[ 194 -454  309  158    8   95 -135   33  304  148  223  227  120   47
  255  110  135  -82  -59  385 -112  386  209  -15   35 -244  198 -376
  215  226  -33  105  231   48 -189  -97  316  228 -179  -84   65   16
   -7   51   -2  -90 -102]	<82>
[ 102   68  166 -154  -54   67  -96 -156 -231 -118 -112 -116 -162 -340
  224  160  399 -387  201   53   78   13  104  162 -183  204  -42 -332
 -178 -166  469   -6  -47  119 -284  384  272  -98  -36  144  120   94
  129  -27   10 -325  -29]	<71>
[-239 -220   78 -181   81   23   57   23  146 -400 -427 -183  125 -168
 -164  138   10 -392  -67 -354 -221  -66  -95 -177 -109   24  196 -342
 -166  -17  201 -489  -94   64   88  -88  -84  -98 -244  174 -297  -88
  186   58 -337  241  116]	<89>
[ 208 -446  300  196   28   57 -151   18  332  155  239  239  107   90
  228   85  166  -69  -41  382  -79  324  269   14   88 -233  198 -321
  147  237  -20   69  159   42 -207  -83  281  237 -141  -80  133   41
  -15   81   33  -69 -120]	<68>
[ 212   67  250  -88 -153  -30 -151  -52 -321  -37  -62  -84 -175 -143
   68  137  273 -177  269    4   88  197   71   -7 -141 -108   14 -330
 -353  -72  413  148 -117   90 -214  237   96  -29 -396  231  319  -35
  133  -86  106 -256 -196]	<86>
[-359  280 -520 -223 -214  163  279 -113 -414  100  -78   90  239  109
 -240  198 -145  -55  -76  -19 -306 -277  113 -156 -145  174   -5 -229
   58  174   18 -219  132 -304  322 -325  -67   60 -342  -57  111   54
  -43    5   45  -75  -65]	<70>
[ 159 -304  -74  199  118  150  485  -56  227   79  241  207  157  264
  244  -33 -105  225  179  172   -5 -182 -143  156  -21   33  134   72
  367 -100 -466   91   69  345  287  141  181  -13  140 -231 -148  451
  226   20 -263 -102  -62]	<82>
[ 335 -250   97   35    8  359 -109  130  189  119  211  231  218 -103
  307  307  135 -300  -93  273  -62  281  116    9   60 -224  -47 -452
  151  236   -5  128  307  -26 -243  -33  290  185  -27   38  139   82
   28   48   99 -283 -191]	<68>
[-291  280 -666 -194 -166  273  385   -3 -425  127    4   -5  249   95
 -163  174  -43  -13 -110  -13 -296 -334  246  -40  -81  183  116 -149
   74  170  -16 -265  137 -376  284 -151   26   48 -152  -61  123  259
  -48   57  189 -107 -158]	<86>
[-328  155 -476  -41  -56  114   97 -259 -262   89 -100   -6  205  255
  -62  174 -152  102   39  -59 -234 -190  181 -157  168  291 -131  -99
   62  237   32 -240   90 -130  312 -285  134  119 -353 -174  259   51
  -72 -136   42  -14 -132]	<71>
[-165 -219 -309  132  -37 -179  264  158 -128    2  -30    1   -7  348
  -55   17   57  384  202  300   82    5  385  214   31 -160  251  215
  394  -75 -121   19 -110   27  180  -57  135   66  186 -296  -68  271
 -318 -171   72  132 -163]	<82>
[-210 -245   29  -13  171   -4   -9 -144  203 -366 -312 -256  160  -69
   -2   43    1 -269   -1 -450 -227 -123   23 -189  122  122  136 -249
 -303   58  203 -561 -134  147  156   67    4  -75 -306   96  -97   23
  266   38 -247  243   46]	<86>
[-137 -187 -332  165   -7 -173  241  100  -89   10   13   46   15  379
  -47   19   84  341  207  272  107  -96  417  230   95 -126  174  215
  289  -40 -113  -29 -164   29  163  -24   77   57  210 -281   32  308
 -294 -116  100  110 -194]	<68>
[ 405    4  108  -87 -179  163 -150  324 -145    2   43  160  128 -200
   26  315   58 -300   85  106   85  280   -2  -33  -93 -453  -76 -269
  -90   37  185  265   92  -44 -202  -58   50  157  -92  230  190  -98
   42  -66  186 -267 -158]	<70>
[   8 -279 -137  260  125  -37  330 -194  176   46  184  227   98  412
  173  -20  -19  251  237  179   66 -240   87  161  103   35  -16   42
  213  -27 -333   -6  -96  306  253  102   32  -38   65 -273   43  406
   47   -3 -181  -26 -156]	<71>
[-242 -275  146  177  107 -286 -199 -273  122 -370 -234 -290  143  -44
  166  -73  -79 -112  171 -429 -157    9   72 -165  197   98   49    4
 -216  -24  317 -393 -188  340  238  188  130  -32 -301 -112  -39  -75
  252 -143 -160  226  151]	<68>
[ 351 -111  -59   82    7  154  460  210  200   73  269  284  217    2
   15  -52  -95   -7  100  150   32 -321 -137  202 -146 -101  266  240
  186 -177 -335   65   -7  146  176   85   81  116  378  -13 -139  384
  326  182 -119 -120  103]	<70>
[ 355 -132   57   65  -70   53  393  359  170   61  227  273  194  -59
  -85  -70  -88  -28   77  197   45 -208 -132  219 -222 -222  397  338
  252 -222 -257  121  -45  103  109    8   91  169  435    4 -221  251
  275  170  -72  -65  189]	<89>
[ -68 -104 -208 -229  155  200   12  212  182 -290 -449 -115   97 -160
 -216  270  108 -346  -60  -99  -39 -140  140   12   91  106   91 -135
  -25   19  179 -458  -38 -123  -92 -258  134  119  202  182 -153   15
  -71    7 -175  198   40]	<83>
[ -62  -86 -232 -221  160  192    1  200  172 -291 -449 -113   92 -159
 -207  272  106 -338  -36  -92  -16 -157  151   32  112  129   59 -100
  -19    4  187 -449  -48 -115  -91 -255  153  127  236  172 -136   22
  -82  -10 -167  189   43]	<83>
[ 371  -19  173   40 -128   44 -197  153 -246   20   25  -69  -35  -29
  119  190  125  -34  252   -3  113  353   67  -42   58 -332   -7 -165
 -227   29  271  263  -45   91 -166  138  170   99 -320  171  376  -49
   83 -183  244 -225 -297]	<71>
[-237  152 -380 -105  -44    6  -55 -122 -153  -31 -256   82  143  146
 -235  225 -119  -38   85    3  -73 -197  204 -109  158  187 -196  -26
   -6  146  141 -248  -24 -143  169 -442   54  206 -155  -48  218  -88
 -164 -140  -27   81  -18]	<83>
[-171   83 -602  -62 -107   61  359  270 -315   46  -18  -43  107  157
 -179  106  118  146   21  185  -29 -234  461  221  -21  -52  278  166
  231   -4  -14 -160  -56 -292  135  -47   86   78  292 -134   16  352
 -269   -8  282   20 -180]	<84>
[ 364 -108  -51   88   -1  143  468  227  198   81  279  286  215   -6
    5  -69  -96    4  103  160   36 -325 -134  213 -155 -106  289  280
  195 -190 -337   77  -13  144  177   84   92  129  403  -15 -145  384
  331  181 -109 -117  123]	<70>
[-303  273 -594 -296 -274  180  441  218 -495   69  -68   33  195  -23
 -309  190    6  -89 -131  107 -234 -273  225   46 -314    8  253 -106
  208   29   23 -172  102 -431  213 -205  -57   28   26  -26  -93  189
 -150   71  179  -82  -55]	<89>
[-150 -164  130  112   20 -285 -248 -194   -9 -343 -215 -228   87 -230
  241  -18  -13 -186  238 -229  -23   49   95   -5   86  114  -45  104
  -31 -167  410 -193 -118  335  124  237  288   18  -10 -143  -90  -84
  151 -219  -88   62  255]	<82>
[-116 -215 -114 -147  222  218   65   69  251 -330 -388 -232  133 -130
  -70  182  104 -340  -86 -286 -166 -135   67  -68  119  160  169 -254
 -137   60  148 -562  -43   -8   -9  -58  125   -7  -13  165 -171   90
  120   63 -231  213    1]	<84>
[ 132  114  185 -174 -103   50  -96 -144 -292  -89  -99  -86 -179 -310
  149  156  383 -366  217   42   78   26   87  113 -216  135  -35 -373
 -276 -149  474   28  -74   82 -276  346  184  -94 -159  208  191   64
  145  -13   32 -332  -74]	<86>
[  40 -210 -161  218   93  -54  332 -174  155   34  181  294  103  375
   90  -11  -21  189  245  177   99 -321   87  167   60   -1  -57   38
  122  -49 -315  -12 -138  265  243   70  -67  -30   92 -204   74  400
   60   39 -178  -39 -133]	<86>
[ 139 -269 -118  230  138  127  450 -128  241   85  271  241  176  307
  237  -30  -74  190  176  142    4 -278  -72  163   41   67   60   61
  263  -51 -437   24    9  323  276  156  110  -24  139 -228  -43  475
  221   64 -220 -104  -96]	<68>
[ 322 -181 -124  173  121  232  473   61  271  102  316  236  230  135
  174  -46  -66   73  115  108   12 -349  -99  207   18   31  177  189
  190  -89 -408    6   14  223  202  180  158   66  325  -95  -50  501
  333  162 -128 -139  -20]	<84>
[ 405  -32  110   38 -109  123 -178  216 -183   33   56  -23   38  -55
  139  231   94  -76  192   28  102  335   69  -25   84 -350  -26 -151
 -145   58  212  257   21   56 -170   95  199  139 -206  156  338  -24
   65 -162  259 -240 -282]	<71>
[-251 -163  194   58   -4 -362 -207 -222   55 -417 -289 -145  147 -155
  -17  -35 -101 -289  158 -414 -122  -79   -9 -179    7    2  -11  -53
 -295  -96  380 -367 -248  278  214   74  -87  -49 -285    1  -92 -194
  254  -75 -214  207  264]	<89>
[ 300 -288  348  201 -133 -309   -1  371  213   78  177  221   52   32
 -196 -173   12   99  116  323   82  122  189  145  -98 -441  563  385
  115 -114    6  137 -187   41  -62 -142  122  343  211  -14  -37  -31
   76  101   83  143  184]	<89>
[ 269 -355  344  273  -54 -278 -135  165  296  125  234  226   39  120
  -70 -159   99  112  106  345   46  156  361   86   72 -356  446  180
  -26   55   46   48 -152   30 -119 -113  161  356   24  -34  172    8
   37  115  116  132   53]	<83>
[-376  150 -526 -124 -135  210  280 -137 -379  129  -66  -66  217  187
  -53  164 -155  136  -49   -9 -345 -110  137 -154  -15  244   70 -164
  228  200  -41 -185  226 -212  361 -244  184   77 -371 -189   81  114
  -64 -119   56  -52 -129]	<82>
[  33  130   63 -161  -57  -49 -165 -144 -161 -252 -164  -44  -29 -498
  162  137  295 -556  178  -12  100 -183  139  196 -172  236 -154 -146
 -176 -241  543 -141  -93  107 -202  328  209  -37  245  110   10   49
  133   -1  -11 -253  215]	<83>
[ 449 -198   22  221   41   50  269  327  262  116  299  138  166   38
   34 -147  -19  142  124  179   77 -154   91  244   66 -174  453  484
  147 -125 -215   57  -84  107   57  110  290  278  449  -39    0  343
  260  130   93   -9   71]	<84>
[-148   62 -520  -43 -129  -64  313  269 -281   11  -31   38   68  162
 -242   76  109  148   86  236   49 -241  463  236  -57 -132  246  202
  193  -61    0 -115 -133 -243  127  -89   -3   95  313 -120   13  301
 -292  -12  230   58 -129]	<83>
[-357  307 -561 -284 -260  194  381   23 -487   85  -73   60  230   17
 -264  200  -83 -106 -117   16 -304 -294  122  -73 -268  123  109 -200
  131   98   24 -201  137 -368  290 -250  -74   16 -192  -40   -8  117
  -62   48   95 -108  -43]	<89>
[-179 -205  -30 -187  136  116   78   65  197 -372 -417 -192  132 -166
 -156  157   47 -374  -86 -317 -200 -116  -10 -137  -24   73  197 -307
 -169   15  171 -534  -67    4   52  -99  -11  -46 -131  190 -248   -3
  153   72 -296  241   74]	<70>
[ -75 -169 -207  175    1 -229  241  -55    0  -13   61  229   23  381
  -69   -5   31  244  271  240  153 -235  271  189   29 -119   14  120
  132  -81 -162   -9 -230  146  200  -26 -115   10  118 -210   73  291
 -149  -37  -63   66 -131]	<83>
[-134 -196  -70 -177  169  153   66   80  222 -356 -410 -196  128 -168
 -135  166   73 -366  -77 -288 -166 -142   35  -93   35  107  181 -260
 -161   18  170 -543  -64   -8   17  -89   45  -13  -47  191 -212   37
  132   71 -267  229   57]	<83>
[  62  142   96 -182  -65  -19 -150 -147 -186 -221 -153  -43  -74 -500
  167  146  340 -553  189   24  110 -160  132  208 -205  244 -136 -194
 -186 -247  545 -104  -88   99 -247  349  220  -50  213  136   29   59
  137    8  -11 -292  182]	<83>
[-117  -97 -307   99  -59 -231  232   91 -117  -23  -10  161    6  315
 -168   28   76  229  229  271  156 -203  378  224   -5 -166   99  177
  163  -95  -72  -27 -234    4  151  -75  -89   47  212 -185   49  260
 -265  -59   52   95 -130]	<83>
[-255 -149  185   57  -19 -376 -205 -214   29 -406 -278 -141  139 -155
  -23  -37  -91 -280  162 -393 -112  -80   12 -163   -5   -3   -5  -37
 -285 -106  389 -351 -252  267  211   82  -86  -46 -268   -9  -88 -186
  236  -74 -190  199  263]	<89>
[ 238   54  319 -117 -256  -90 -162  125 -366  -45  -97  -10 -133 -133
  -68  182  151 -168  255   22   97  328  -48  -75 -242 -346   45 -299
 -267  -91  375  281 -105   69 -183   60  -16    9 -439  258  231 -193
   89 -133   98 -214 -160]	<89>

[ -67  274   88   43  361 -125  177 -114 -134   27  -20  108   72 -545
    7  -34   18 -132   -1   -5  -89 -127  248  -60  250  -74    5  397
  191 -253   45 -140 -249  -70 -135 -174  270  -63  -99  378 -103 -362
   46 -175 -213  101  -50]	<43>
[ -26 -183  -49   48 -110  -37   -6  214 -107   28  124  -98  135  115
  122  197 -132 -237  141  208  -68 -115 -182   42 -120  149 -203 -110
  -26   -5 -269  119  173  260 -120 -216 -240 -102 -138 -234  314 -118
  129  270 -226  198    1]	<25>
[ -58  314  190   55  347  -55  240 -218   27  283  114  -24  -43 -592
  -69 -150 -319  -46    7 -101   -2 -250  -12  -57  303  184  -11  114
 -176 -126 -314  -89 -232 -108   70   -8 -195   11  -86  136 -146 -316
 -103   -1  -27 -164  191]	<26>
[ 154   42 -267  238  270  -99  179 -473  188 -176   99  100   82 -461
 -271 -127  172 -130 -194 -442  194  -14  241  -20  152   68  286  124
 -102 -152  337 -203 -371   94 -118 -156  243  262  239  352 -408  -30
   33 -224  111  -54   53]	<37>
[-102  282  207 -102  293  -45  198 -107  -74  260   60  -19   13 -516
   44 -131 -296  -17   44   51  -90 -231  -12  -35  280  109  -77  132
  -82 -152 -354  -65 -147  -61   48  -30 -170  -66 -187  106   13 -343
  -28   30 -137  -92  119]	<37>
[ 182 -140 -318   44  195 -148  158 -488  188 -236   25   72  182 -335
 -252 -152  342   -9 -220 -405  213  202  239   20  121    6  328    8
 -133 -120  352 -249 -330  125  -43 -104  215  214  260  242 -341   63
   94 -234  146  -39   30]	<25>
[  98  177  139  236  362 -276  192 -153   19   65  208   22   -9 -389
 -200  -45  -23 -236 -104 -159  -69 -278   28   57  378  -18 -101  370
  -64 -125   92   -1 -280 -213 -139  -52   98  -95   14  240 -293 -320
  -32 -110 -148  -90  239]	<35>
[-292 -376 -152  157 -289  170  -74  469   83  -33 -480 -527  228  277
  168   56 -306 -178   93   82  710   -8 -291 -411   -3 -200  414 -529
  342   43 -331 -132  -77  186  109  234 -407  424  177 -330  729  426
  165  274   25   80 -361]	<20>
[ -33  193   47  341  360 -204   97  -15  -35   -6  -37  100   47 -388
 -188  154  108 -377  -25  -88  146 -244  223 -177  292 -240   77  390
  296 -228  324   56 -281 -164 -252 -180  515  -18   87  415 -264 -302
   43 -247 -153   82 -102]	<25>
[ -51 -248  -47 -157 -205   -9   -9  217  -20  269 -287 -334  170  202
   65  245 -109  -29  231  250  548  222 -199 -154  -18   18  162 -508
 -159  163 -321  -33  241   -9  186   97 -189 -195  126 -430  145  238
  -62  207  248  -54 -170]	<25>
[  -7   88   91  103  302 -160  204  -54 -245   82  -81   57   67 -419
 -215 -110  171  -62 -194   21  -85 -140  137   16  326  -66   20  464
  203 -117  153 -123 -344 -226 -140 -138  259 -127  -60  245    2 -415
  -46 -386  -67   30   69]	<31>
[ 158 -249 -206  -98 -262  -53    6  203 -253 -241  213 -158  193  289
  348   72  -34 -145   70  259 -362  -32 -174  359 -187  210 -320  109
  -81   51 -182 -133  265  365 -265 -264 -259 -211 -252 -229  409   14
  186  346 -373  295   49]	<43>
[-117 -251  -46  292 -107   79   45  243 -166  206  -98 -161   93   29
  -93  180  -86 -170   35  165  167  -69 -201 -129 -126  230   36 -159
   74   98 -255   59   -7  114  -56 -208 -240    2  -30 -297  399 -167
  -53    9   73  162  -36]	<31>
[ -96  -33   79 -446   22 -107  217  219 -523  141 -122  154   70 -178
 -336 -145   82   33  -88  398  -59 -129   93  140  254   16 -248  237
  235  -43  -51  -41  -34 -134  152  -87    5 -314  -11   -7  463 -306
   -2 -245  -82   61   82]	<21>
[-201 -244  -88  218 -187  104  -46  363   10  123 -194 -270  125  163
   22  242 -267 -285  175  147  471 -101 -228 -292 -106   32  132 -417
  150   41 -305  103   76  198   32  -36 -283  165  103 -302  444  126
   71  247   15  122 -207]	<25>
[-282 -327 -121  333 -214  159  -85  435   96  -65 -275 -435  197  210
  219  115 -336 -291  103   46  451 -136 -305 -367  -86  -99  263 -398
  336  -23 -352  -18  -84  299  -42   62 -428  443   40 -270  709  229
  215  328 -152  189 -284]	<20>
[ 156 -102   66 -156  -29 -189  122  -52   10  405  -20 -218   61   29
 -123  210  -46   18  179  140  378  221 -172   57  115  197  -14 -340
 -520  219 -266  -27  229 -221  221   90 -166 -451  150 -385 -313   73
 -241  126  347 -224  145]	<35>
[ -24   42   30  349  272 -194  142  108 -239    2 -226   20   63 -287
 -337   36  263 -264 -211   -6  178 -211  181 -119  377 -281  151  527
  443 -108  442  -65 -398 -337 -246 -118  546  -69  125  342  -38 -304
  -47 -493  -21   66  -83]	<31>
[ -50  -51   91 -395   68 -143  230  150 -500  153 -120  141   74 -205
 -378 -176  157   64 -159  340  -79 -113   84  164  308    2 -208  290
  193  -24   11  -54 -103 -202  124  -76   53 -329  -11    4  374 -347
  -34 -330  -28   12  131]	<31>
[ 192 -107   60 -466  -58 -188   84 -121  -25  401 -126 -290  168   49
  154  172   29  222  234  253  279  432 -151  124   98  129   31 -375
 -610  215 -359 -153  336 -190  219  117 -120 -594  -13 -437 -332  114
 -191  163  331 -235   55]	<37>
[ 320 -117   65 -511  -15 -276  125 -262   30  332  -33 -347  180   39
  199   42   78  312  138  151  152  473 -188  271  197  131   17 -279
 -768  239 -326 -267  274 -255  195  201 -176 -629  -48 -425 -460  146
 -196  166  312 -326  192]	<26>
[-165 -309  -71  403 -193   73  -74  406   91  -10  -67 -394  131  265
  132  156 -350 -364   76   42  299 -266 -395 -225  -51   -4   78 -311
  162   38 -329  113  -19  240 -114   15 -451  294    3 -325  556  123
  159  353 -178  125  -98]	<37>
[   5   52   44  250  266 -188  179   68 -291   37 -170   50   45 -314
 -376  -51  247 -195 -255   20   76 -245  152  -33  396 -207   85  554
  365  -86  398  -69 -393 -338 -215 -125  473 -116   80  311   -9 -356
  -72 -515   -6   25    8]	<31>
[ -74  218   74  189  347   37  248 -254  -93  147  -19  -25   37 -661
   -4 -243 -111   54 -157 -144 -137 -148   80  -50  214  186  147  312
   27 -146 -171 -273 -414  -39  -95 -149  -68  129 -183  233   24 -406
  -79 -234  -31   -7   96]	<31>
[ 380 -261 -147  -39 -277 -252   47  190 -192 -172  487 -161   71  463
   68  111  -62 -281   23  200 -342 -209 -322  569  -29  278 -548  148
 -386  197  -61   25  358  156 -235 -156 -311 -424  -90 -331  113   65
   54  412 -285   80  364]	<35>
[ 284   91 -558 -306 -520  182  120  286 -570 -515  173 -100   33  311
  301 -155 -301 -212   40  334 -212 -353   67  615 -146  316 -334  403
   53  103  138 -518  403  427 -295 -278  -13 -164  -20   91  472  449
   66  353 -294  241  -58]	<43>
[ 243  -16 -146   43  241 -204  203 -490  164  -25  184   26   84 -359
 -233 -129  169   -1 -159 -332   80   91   98  130  194  153  129   52
 -368  -36  152 -182 -232  -18  -20  -71   56   -3  153  129 -470  -64
  -43 -138  153 -162  228]	<26>
[ -29  242  -11  365  432  -70  202 -293   -9  -43    6   93   65 -671
  -37  -82   80 -137 -121 -255  -72  -99  270 -113  185   27  190  433
  172 -252  142 -230 -451  -14 -234 -251  276  162  -61  459 -213 -379
   10 -287 -125  120  -27]	<21>
[-131 -464  -72  308 -248  -10  -39  414  220  -10 -348 -660  181  393
   15    1 -282 -211  -27  -75  745  -64 -468 -301  185 -222  377 -495
  127  160 -260 -102 -167  -35  117  422 -521  362  280 -428  522  480
   80  278   98 -115 -110]	<35>
[ 269  -85 -173  201  227 -251  213 -451  213 -110  230   22   64 -299
 -357 -126  202 -103 -215 -428  153   48   88  125  211  139  128   72
 -326  -24  257 -170 -303  -37  -17  -32   29   83  280  149 -458   -1
  -39 -136  149 -145  278]	<35>
[  58 -261  -91  119 -184  -52  -58  238  -45 -107  210 -254  179  279
  341  161 -175 -256  113  166 -212 -144 -321  150 -142  134 -233  -70
  -97   29 -309   57  200  334 -258 -182 -363  -70 -247 -304  365  -28
  201  427 -363  212   45]	<25>
[-253 -497 -144  310 -275  162  -26  426   -5   54 -491 -508  210  256
  -11   35 -142 -108  -47   60  645   45 -328 -367  -27  -79  438 -445
  316  141 -264 -134 -184   92   77  155 -405  370  172 -409  743  268
   48   54  171   87 -253]	<31>
[-211 -326 -107  336 -176  131  -25  348  -31    4 -211 -334  178  132
  141  126 -190 -211   64   89  279  -42 -249 -248 -146   67  175 -268
  243   28 -325  -50  -72  254  -65  -73 -381  270  -22 -290  629   54
  118  188  -89  237 -186]	<21>
[ -70   64  122   89   82  -49  131   81  -45  356   41  -86  -25 -189
 -180  129 -280 -180  130  107  241 -186 -141 -100  127  201  -81 -159
 -159   40 -316  107   31  -82  118  -37 -225 -133   55 -166   12 -166
 -132  101   92  -93  110]	<26>
[-237 -234  -86  262 -162  139  -23  368  -64   50 -177 -244  149   91
  134  200 -241 -259  160  163  281  -73 -182 -261 -175   88   93 -286
  246   -8 -349   15   25  277  -36 -124 -324  199  -16 -247  582   23
  113  232 -114  259 -218]	<43>
[ -68 -258  -86  126 -171   20  -35  286  -96  -70   49 -226  192  185
  307  171 -153 -216  140  199  -93  -45 -230   10 -188  128 -128 -119
   63   -4 -344   -3  136  339 -174 -194 -350    6 -202 -272  496  -41
  187  342 -304  291  -76]	<43>
[ 309 -128  125 -396   -2 -308  132 -209   59  391   -3 -362  147   63
  131  108   53  242  165  142  201  447 -227  235  203  153  -18 -304
 -778  264 -352 -203  272 -311  218  216 -220 -648   -2 -467 -480  121
 -243  189  328 -329  233]	<35>
[-221  333  121  -34  312   91  228 -135 -102  177 -102    1   43 -688
  126 -184 -287   34   53   -4  -18 -120  149 -165  179  131  107  148
  119 -235 -356 -262 -274   45   62  -88 -136  140 -169  244  149 -311
  -10  -43 -126   43  -57]	<43>
[ -30  197   66  386  414  -87  197 -206  -75   39  -14   33   53 -604
  -65  -91   71 -125 -167 -184 -115 -167  164  -89  244   12  145  478
  176 -195  105 -178 -457 -111 -256 -218  235   87 -114  370 -136 -451
  -34 -329 -110   79   31]	<31>
[ 188 -256 -168 -155 -248  -79   94  203 -455  -24  178    8  101  234
  -78   73  107  -98  -36  361 -290  -82 -123  410 -107  307 -382  180
 -108  155  -32  -22  254  147 -165 -325 -105 -412 -127 -268  339 -152
  -11   36 -105  190  172]	<31>
[ 339  -92   55 -461   99 -302  164 -421  103  249   38 -284  188 -110
  158  -70  144  341   39   -6   51  466 -131  288  242  133   55 -189
 -773  167 -258 -306  117 -228  164  179 -164 -516  -60 -305 -533   69
 -155   90  266 -335  260]	<26>
[-261 -464 -156  206 -269  171  -31  401   75  -63 -616 -666  275  244
  206  -98 -199  -14  -52   -3  710  126 -320 -388   69 -227  582 -453
  354   96 -305 -342 -253   78  104  333 -453  479  157 -352  778  455
  117  133  110   40 -336]	<21>
